Below is a small trained network, with its code and all its weights. Each question gives an input and a class and asks what happens when units are switched off, that is, made to give their printed mean instead of their output.

import numpy as np


def w(rows, s, z=0):
    codes = np.array(rows[::2]) - 128.0
    scale = np.full(codes.shape[1], s)
    scale[-1] = z or s
    return codes * scale


def f(y):
    return y / 2 * (1 + np.tanh(0.7978845608 * (y + 0.044715 * y**3)))


def log_softmax(a):
    a = a - a.max(-1, keepdims=True)
    return a - np.log(np.exp(a).sum(-1, keepdims=True))


def net(x, mask):
    res = np.array(x, float).reshape(1, 8) / 4 @ E
    y = f(res @ A[0][:, :-1].T + A[0][:, -1])
    res = res + np.where(mask, y, B[0][:, -1]) @ B[0][:, :-1]
    return log_softmax(res[-1] @ U[:, :-1].T + U[:, -1])


A, B = {}, {}
E = w([
[151,226,131,244,157,101,163,187,204,48,101],'x0',
[131,130,127,131,128,129,128,123,123,129,121],'x1',
[2,188,240,169,116,123,98,67,66,94,189],'x2',
[138,22,189,175,173,92,143,50,205,119,116],'x3',
[139,192,189,114,74,177,173,95,208,229,99],'x4',
[161,125,148,85,180,250,223,101,111,32,159],'x5',
[127,126,130,124,130,124,129,130,127,128,126],'x6',
[128,127,134,124,131,129,126,134,133,126,133],'x7',
],0.008)
A[0] = w([
[135,180,129,171,124,110,146,187,160,84,131,103],'N1',
[81,145,106,178,64,1,21,154,136,220,89,38],'N2',
[143,186,138,210,167,118,155,169,169,58,85,115],'N3',
[126,83,107,150,161,87,88,166,82,70,126,94],'N4',
[38,188,209,151,122,132,122,89,77,106,181,3],'N5',
[106,43,140,21,112,146,106,69,82,180,148,78],'N6',
[121,53,158,166,157,96,128,78,186,125,111,115],'N7',
[140,184,172,124,124,171,148,98,186,195,99,81],'N8',
[129,168,138,192,147,109,144,150,165,95,134,97],'N9',
[143,181,132,195,154,108,147,133,181,108,117,117],'N10',
[121,70,148,149,160,108,135,81,178,119,137,76],'N11',
[109,85,80,154,175,75,74,161,99,74,135,110],'N12',
[135,178,178,137,73,147,166,128,200,215,77,108],'N13',
[125,92,96,154,184,81,107,156,80,68,154,109],'N14',
[137,42,164,179,145,96,126,79,177,120,146,96],'N15',
[129,73,151,156,129,120,127,103,161,115,124,54],'N16',
[106,227,55,96,67,160,93,220,64,133,157,95],'N17',
[130,144,137,89,163,239,207,96,106,57,152,5],'N18',
[249,80,24,74,142,140,172,201,179,159,64,40],'N19',
],0.0079,0.0043)
B[0] = w([
[108,61,78,102,119,160,90,133,64,199,108,179],'N1',
[254,37,172,173,181,203,186,224,201,42,181,240],'N2',
[128,59,78,117,96,189,77,146,60,216,130,212],'N3',
[98,166,85,74,72,151,167,61,179,101,176,173],'N4',
[60,145,185,250,137,47,17,82,172,98,127,204],'N5',
[119,52,33,146,75,203,57,172,41,235,117,224],'N6',
[131,205,172,76,179,81,172,167,68,143,66,178],'N7',
[109,148,77,60,83,131,155,73,169,85,186,184],'N8',
[129,82,84,118,89,164,75,150,63,186,103,174],'N9',
[112,84,73,115,89,183,93,158,62,206,124,185],'N10',
[134,168,137,99,156,98,147,163,95,135,80,158],'N11',
[111,155,90,72,75,150,167,57,168,101,190,184],'N12',
[101,162,77,60,68,128,182,37,169,78,203,212],'N13',
[105,167,102,62,71,142,171,52,187,106,181,181],'N14',
[131,203,160,83,195,91,158,155,66,145,48,176],'N15',
[126,164,152,112,149,107,155,156,120,150,99,141],'N16',
[129,217,186,63,206,62,193,166,77,155,9,222],'N17',
[228,62,160,188,189,155,192,235,204,72,173,201],'N18',
[40,160,217,255,125,34,11,70,160,93,127,248],'N19',
],0.0071,0.011)
U = w([
[117,45,73,114,88,180,59,145,53,238,117,171],'0',
[59,147,183,255,128,50,22,78,156,98,128,7],'1',
[233,54,155,161,174,170,187,204,182,68,170,138],'2',
[102,162,87,16,65,135,180,32,168,103,189,187],'3',
[131,207,164,45,193,75,172,160,67,159,16,137],'4',
],0.0095,0.0012)

Each question gives the input, the list of numbers given to net, and the class t.
The units are the neurons (one row each of A and B). Each row of codes is followed by its name. A weight is (code - 128) times the scale printed after its matrix; where a second scale follows, it is the last column's (A, B and U).
mask holds one flag per neuron, in row order. A switched-off neuron (its flag False) gives its mean, the last column of its row in B, instead of its output. The means were averaged over made-up inputs and are rounded, as every weight is.
A unit's drop is (log p(t) with every unit on - log p(t) with that unit switched off) / (log p(t) with every unit on - log p(t) with every unit switched off).
The circuit of an input: a set's keep is (log p(t) with only the set's units on - log p(t) with every unit switched off) / (log p(t) with every unit on - log p(t) with every unit switched off). Starting from the 12 units with the biggest drops (on a tie, the unit counted first), units are removed one at a time, each time the one whose removal leaves the highest keep (on an exact tie, the one counted first), for as long as the keep stays at least 0.8.
units of the circuit, in order: the units of the circuit, biggest drop first
most important unit: the unit with the biggest drop
top k neurons: the k neurons with the biggest drops, biggest first
drop of u: that unit's drop, to one decimal
input [-4,0,8,-6,7,7,8,0], class 1: top 2 neurons -> [N5 N2]
input [-3,-5,-2,-6,5,4,1,-4], class 4: most important unit -> N17
input [8,-4,-6,-7,5,-4,-6,-3], class 0: top 2 neurons -> [N3 N1]
input [3,-4,6,-6,-2,8,2,7], class 2: top 2 neurons -> [N18 N19]
input [0,1,4,-3,6,-1,0,-6], class 3: top 3 neurons -> [N19 N13 N8]
input [8,6,8,-3,1,-3,5,2], class 0: top 2 neurons -> [N3 N19]
input [6,-4,3,2,-8,-1,8,2], class 3: top 4 neurons -> [N14 N12 N4 N6]
input [8,-1,-6,8,-2,-3,-7,7], class 0: top 2 neurons -> [N3 N10]
input [-3,2,-5,-6,-6,5,7,0], class 3: top 3 neurons -> [N2 N14 N4]
input [0,-7,4,-6,-5,2,-8,1], class 4: top 2 neurons -> [N17 N19]
input [-3,3,-2,-1,-6,-6,-1,-3], class 2: top 3 neurons -> [N2 N13 N8]
input [4,5,-1,-8,-6,7,-1,-5], class 4: top 2 neurons -> [N17 N2]
input [3,4,-7,3,-8,-2,1,-2], class 3: top 4 neurons -> [N12 N14 N4 N5]
input [1,-1,-2,-7,-7,-5,8,8], class 3: top neuron -> [N12]
input [0,5,-6,6,2,6,-7,6], class 1: top 2 neurons -> [N19 N2]
input [4,-2,-6,-4,-7,-7,2,0], class 2: top 2 neurons -> [N2 N13]
input [-3,6,3,-2,-4,3,1,-8], class 3: drop of N3 -> 0.7
input [3,-3,-3,-2,0,0,-1,2], class 0: drop of N7 -> 0.1
input [-3,-7,-4,-5,-4,-8,6,-2], class 2: drop of N2 -> 1.0
input [4,4,-4,0,6,5,0,-2], class 3: drop of N1 -> 0.0
input [-6,5,-8,6,-5,-6,1,-6], class 1: units of the circuit, in order -> [N19]
